Here is a tiny trained network, its code and every weight. The questions are about switching its units off for an input and a class, where a switched-off unit gives its printed mean instead of its output.

import numpy as np


def w(rows, s, z=0):
    codes = np.array(rows[::2]) - 128.0
    scale = np.full(codes.shape[1], s)
    scale[-1] = z or s
    return codes * scale


def norm(h):
    return h / np.sqrt((h * h).mean(-1, keepdims=True) + 1e-5)


def f(y):
    return y / 2 * (1 + np.tanh(0.7978845608 * (y + 0.044715 * y**3)))


def log_softmax(a):
    a = a - a.max(-1, keepdims=True)
    return a - np.log(np.exp(a).sum(-1, keepdims=True))


def net(x, mask):
    res = np.array(x, float).reshape(1, 8) / 4 @ E
    u = 0
    for l in range(3):
        y = f(norm(res) @ A[l][:, :-1].T + A[l][:, -1])
        res = res + np.where(mask[u : u + 5], y, B[l][:, -1]) @ B[l][:, :-1]
        u += 5
    return log_softmax(norm(res)[-1] @ U[:, :-1].T + U[:, -1])


A, B = {}, {}
E = w([
[181,98,42,169,118,9,119,55,150],'x0',
[75,88,138,117,130,101,5,190,114],'x1',
[137,132,56,194,154,54,154,128,132],'x2',
[143,95,47,60,227,144,231,99,136],'x3',
[170,79,97,61,150,180,159,88,165],'x4',
[88,180,142,98,160,167,125,158,116],'x5',
[189,61,122,82,118,136,152,117,87],'x6',
[171,147,169,114,82,114,91,59,56],'x7',
],0.0018)
A[0] = w([
[161,33,112,181,77,26,42,129,111,34],'L0N0',
[189,61,226,7,63,204,45,175,88,87],'L0N1',
[87,220,234,180,42,113,86,173,78,118],'L0N2',
[165,3,204,33,65,224,81,187,128,7],'L0N3',
[122,205,77,111,122,70,133,85,162,125],'L0N4',
],0.0026,0.0017)
B[0] = w([
[57,39,20,57,104,110,80,205,254,177],'L0N0',
[60,59,190,166,230,158,195,81,38,254],'L0N1',
[254,160,82,242,122,135,164,2,64,255],'L0N2',
[92,115,153,165,241,69,201,67,51,198],'L0N3',
[142,74,172,78,172,168,92,121,42,140],'L0N4',
],0.0022,0.0016)
A[1] = w([
[160,110,60,138,158,90,194,91,136,161],'L1N0',
[113,168,114,167,164,120,207,184,151,118],'L1N1',
[129,134,93,163,111,50,63,189,148,6],'L1N2',
[255,77,65,92,131,95,184,61,142,80],'L1N3',
[146,156,130,58,173,166,150,124,94,38],'L1N4',
],0.0045,0.0013)
B[1] = w([
[115,145,195,169,172,197,66,103,57,213],'L1N0',
[109,40,145,58,134,158,141,117,120,174],'L1N1',
[98,111,46,149,72,118,87,148,70,190],'L1N2',
[175,235,198,252,104,176,37,74,90,255],'L1N3',
[98,127,73,102,143,70,109,143,112,168],'L1N4',
],0.0042,0.0027)
A[2] = w([
[191,181,201,178,74,127,154,63,86,139],'L2N0',
[154,180,63,95,176,94,90,108,127,51],'L2N1',
[133,140,122,107,75,176,170,149,255,8],'L2N2',
[164,176,92,93,182,129,92,74,163,105],'L2N3',
[133,24,133,144,97,63,94,72,150,199],'L2N4',
],0.0043,0.0011)
B[2] = w([
[155,158,220,255,229,192,45,69,100,254],'L2N0',
[115,189,219,138,101,42,79,154,111,123],'L2N1',
[235,202,202,114,57,115,144,214,216,106],'L2N2',
[77,148,241,128,115,64,122,169,103,134],'L2N3',
[48,101,115,60,154,242,232,164,136,162],'L2N4',
],0.0032,0.0036)
U = w([
[179,167,140,98,87,130,161,166,203,114],'0',
[89,82,130,57,170,156,178,138,115,140],'1',
[155,162,172,196,147,155,93,71,91,151],'2',
[107,117,34,150,60,79,89,155,128,124],'3',
[252,117,87,96,97,14,175,84,152,6],'4',
[143,166,139,86,127,40,123,114,141,78],'5',
],0.013,0.016)

Each question gives the input, the list of numbers given to net, and the class t.
The units are the neurons (one row each of A and B). Each row of codes is followed by its name. A weight is (code - 128) times the scale printed after its matrix; where a second scale follows, it is the last column's (A, B and U).
mask holds one flag per neuron, layer by layer. A switched-off neuron (its flag False) gives its mean, the last column of its row in B, instead of its output. The means were averaged over made-up inputs and are rounded, as every weight is.
A unit's drop is (log p(t) with every unit on - log p(t) with that unit switched off) / (log p(t) with every unit on - log p(t) with every unit switched off).
The circuit of an input: a set's keep is (log p(t) with only the set's units on - log p(t) with every unit switched off) / (log p(t) with every unit on - log p(t) with every unit switched off). Starting from the 12 units with the biggest drops (on a tie, the unit counted first), units are removed one at a time, each time the one whose removal leaves the highest keep (on an exact tie, the one counted first), for as long as the keep stays at least 0.8.
units of the circuit, in order: the units of the circuit, biggest drop first
unit that matters most: the unit with the biggest drop
top k neurons: the k neurons with the biggest drops, biggest first
top k neurons in layer l: the k neurons of layer l with the biggest drops, biggest first
input [-3,-7,-4,3,6,3,-5,-2], class 0: top 2 neurons : (L2N2 L0N1)
input [-8,2,4,5,8,-7,6,0], class 2: units of the circuit, in order : (L1N3)
input [2,2,3,-8,-6,-6,2,2], class 3: units of the circuit, in order : (L0N0 L1N3)
input [4,-6,-6,2,8,8,-3,-8], class 0: units of the circuit, in order : (L2N2 L0N1)
input [-5,-8,6,2,-3,6,8,-3], class 1: top 2 neurons : (L0N2 L1N1)
input [-1,2,2,-7,-2,5,-5,-7], class 3: units of the circuit, in order : (L1N3 L2N0)
input [-5,-1,7,-8,6,-1,-7,-5], class 0: units of the circuit, in order : (L1N3 L2N2 L1N0)
input [0,-7,6,1,-6,8,-8,-8], class 1: units of the circuit, in order : (L1N1 L1N3)
input [-6,-8,7,5,-2,5,-6,7], class 1: units of the circuit, in order : (L1N3 L1N1)
input [0,6,6,-5,4,-4,7,0], class 3: top 3 neurons : (L1N2 L0N0 L1N1)
input [-5,5,-3,0,-1,3,4,6], class 1: top 3 neurons : (L1N3 L0N1 L1N0)
input [4,8,5,-5,8,1,4,-6], class 3: top 2 neurons in layer 1 : (L1N2 L1N1)
input [2,-2,3,8,-4,8,1,-4], class 1: top 3 neurons : (L0N2 L1N1 L2N0)
input [0,4,-8,2,3,-7,-5,2], class 1: units of the circuit, in order : (L1N3 L2N0)
input [8,4,-6,-5,0,3,2,-5], class 3: unit that matters most : L1N2
input [-6,0,3,-5,-2,-8,1,-8], class 1: top 3 neurons in layer 1 : (L1N3 L1N1 L1N2)
input [-8,-7,-7,-3,0,-1,-8,-4], class 0: units of the circuit, in order : (L1N3 L1N0 L2N2)
input [3,-3,2,-3,-7,4,-7,-5], class 3: units of the circuit, in order : (L1N3 L2N0)
input [3,7,-3,4,6,-4,-5,7], class 1: top 2 neurons in layer 2 : (L2N4 L2N0)
input [-5,-5,2,1,-1,5,-1,-4], class 1: units of the circuit, in order : (L1N3)
input [-4,-2,1,-2,-3,5,-3,-7], class 0: top 2 neurons : (L2N2 L1N0)
